Small tables with named rows and columns. After each table, cells are looked up by row and column.

lop:
,movukes,geba,kebo,guv,fosima,fim,zedito,kanup,beg,gare
doz,200,122,161,144,136,151,150,171,153,171
depet,189,202,155,181,135,156,164,96,156,124
bolo,151,174,111,156,154,141,161,59,147,151
laper,92,180,154,160,158,149,150,132,149,116
pekodu,177,202,154,180,137,154,162,94,155,121
nezisa,181,117,163,139,135,147,145,172,150,165

What is the movukes of depet in lop? 189
What is the fosima of laper in lop? 158
What is the movukes of doz in lop? 200
What is the kebo of laper in lop? 154
What is the fosima of doz in lop? 136
What is the fosima of depet in lop? 135
What is the gare of bolo in lop? 151
What is the fim of doz in lop? 151
What is the zedito of pekodu in lop? 162
What is the geba of nezisa in lop? 117
What is the gare of depet in lop? 124
What is the zedito of doz in lop? 150
What is the kanup of bolo in lop? 59
What is the guv of laper in lop? 160
What is the fim of depet in lop? 156
What is the movukes of bolo in lop? 151
What is the beg of doz in lop? 153
What is the fim of laper in lop? 149
What is the geba of depet in lop? 202
What is the geba of pekodu in lop? 202
Row with the largest beg: depet

kofopot:
,kop,giz,nuzapo,lon,gokedo,mudas,bifu,bunugud,kal,lupasev
muboka,-0.358,-0.066,-1.504,0.302,-4.029,-1.306,-4.705,-5.999,-2.362,-2.610
mife,1.211,1.425,-2.062,0.891,-0.907,0.101,-0.319,-0.223,-0.915,-0.360
sazu,0.469,0.476,-0.313,-2.243,-1.073,-1.960,-2.033,0.389,1.138,-0.778
rozim,1.301,-0.117,-3.649,1.865,0.195,-1.151,-4.559,-0.922,-0.521,1.059
vul,-2.495,-0.075,-3.074,-0.042,-1.055,-0.629,-0.579,-0.380,-0.161,1.936
rumenol,0.749,-1.838,-2.192,-0.243,-2.500,-2.724,-3.519,-1.544,-0.748,-0.878
sos,-1.831,-2.609,-2.137,-0.393,0.154,-3.363,-1.302,-3.200,-1.949,-1.876
raboza,1.912,1.007,-3.895,1.494,-2.073,-0.301,-2.660,-2.803,1.062,-0.963
penaz,-1.526,0.540,-1.594,-5.455,3.058,-0.841,2.588,0.639,-3.460,-2.716
rabom,-0.440,0.506,-1.822,3.205,-4.295,-0.763,-1.252,-2.044,0.119,-2.229
vadegul,-3.592,-1.129,-0.177,1.357,-0.179,-1.402,-0.032,0.163,-2.673,-1.769
dor,0.833,-4.417,0.091,-0.538,-0.842,-0.074,-1.111,-2.177,-2.181,-2.515
norigiz,-1.414,0.682,-2.611,6.040,-1.509,-2.750,-4.194,-1.594,-0.764,-1.351

What is the nuzapo of vul in kofopot?
-3.074
What is the bifu of mife in kofopot?
-0.319
What is the mudas of muboka in kofopot?
-1.306
What is the mudas of norigiz in kofopot?
-2.750
What is the lupasev of mife in kofopot?
-0.360
What is the gokedo of sazu in kofopot?
-1.073
What is the kal of sos in kofopot?
-1.949

kase =
|  | sikekip | kab | litaz |
|---|---|---|---|
| meluse | -58.332 | -44.544 | 7.295 |
| kuve | -60.405 | -90.269 | 15.415 |
| veg | 5.378 | 60.578 | -36.370 |
| zez | -84.087 | -43.124 | 19.438 |

kuve, litaz: 15.415
veg, kab: 60.578
meluse, kab: -44.544
meluse, litaz: 7.295
zez, sikekip: -84.087
meluse, sikekip: -58.332
veg, sikekip: 5.378
kuve, kab: -90.269
zez, kab: -43.124
zez, litaz: 19.438
veg, litaz: -36.370
kuve, sikekip: -60.405

gisavi =
|  | komif | lomali | lakobar | govufum |
|---|---|---|---|---|
| vevuz | 33.1 | 74.3 | 79.6 | 69.3 |
| sopapi | 33.4 | 48.7 | 6.4 | 64.9 |
| nim | 15.5 | 58.0 | 33.3 | 57.6 |
| suzope | 55.7 | 40.5 | 22.3 | 60.1 |
| dev | 18.7 | 46.2 | 26.2 | 45.0 |
| nutaz | 40.4 | 60.6 | 74.9 | 39.2 |
| ranilaf | 48.2 | 32.0 | 28.8 | 37.0 |
| pegegu | 36.5 | 54.0 | 26.9 | 77.1 |
| tomel | 38.2 | 38.2 | 16.6 | 35.5 |
| pap | 77.6 | 57.3 | 91.0 | 42.4 |
| fepeda | 25.3 | 41.3 | 56.6 | 21.1 |
| fiv | 67.1 | 65.0 | 63.2 | 75.1 |

sopapi, lomali -> 48.7
pap, lomali -> 57.3
suzope, lomali -> 40.5
fepeda, lakobar -> 56.6
fiv, lakobar -> 63.2
ranilaf, lakobar -> 28.8
pap, komif -> 77.6
nutaz, lomali -> 60.6
tomel, komif -> 38.2
fepeda, lomali -> 41.3
ranilaf, govufum -> 37.0
pegegu, lomali -> 54.0
tomel, lomali -> 38.2
nim, govufum -> 57.6
suzope, lakobar -> 22.3

refofu.tsv
	ral	gitetok	febap	nad	divepir	tosu
tam	228	96	150	112	157	150
pim	107	150	127	197	115	171
gevad	239	69	103	81	153	125
danoge	100	205	154	78	143	201
pala	155	148	138	221	230	161
nuz	52	120	210	163	114	185
pafi	91	146	180	134	105	166
labi	162	213	139	143	202	89
rur	127	123	114	116	163	133
pubatub	95	113	108	147	124	208

divepir of pubatub = 124
tosu of tam = 150
tosu of pubatub = 208
ral of rur = 127
gitetok of pafi = 146
ral of labi = 162
gitetok of gevad = 69
ral of tam = 228
febap of gevad = 103
tosu of danoge = 201
gitetok of nuz = 120
tosu of gevad = 125
febap of danoge = 154
Row with the largest ral: gevad

dufi =
|  | dubisa | muk | naz | met | ber | fusalap |
|---|---|---|---|---|---|---|
| vusabip | -47.157 | 14.290 | 68.168 | 31.571 | 9.238 | -31.504 |
| ritamal | 35.484 | -45.752 | -32.915 | -10.804 | 9.066 | -62.617 |
| mibepuf | 0.446 | -5.970 | -41.106 | -18.840 | -16.488 | 10.608 |
| ref | 20.137 | -0.364 | 44.007 | 9.529 | 10.024 | -34.361 |
| bige | 39.231 | -6.477 | -52.333 | -36.909 | -24.820 | 30.968 |
| gan | 33.117 | -29.559 | 28.969 | 15.169 | 18.290 | -77.838 |
| vesu | -44.915 | -11.197 | 11.907 | 19.418 | 0.823 | -32.846 |
| vil | -42.610 | 20.490 | 39.250 | 11.425 | -8.341 | 18.137 |

ref, naz => 44.007
vil, muk => 20.490
vesu, muk => -11.197
mibepuf, met => -18.840
ritamal, dubisa => 35.484
vusabip, muk => 14.290
ref, fusalap => -34.361
vil, ber => -8.341
vesu, met => 19.418
gan, ber => 18.290
ref, met => 9.529

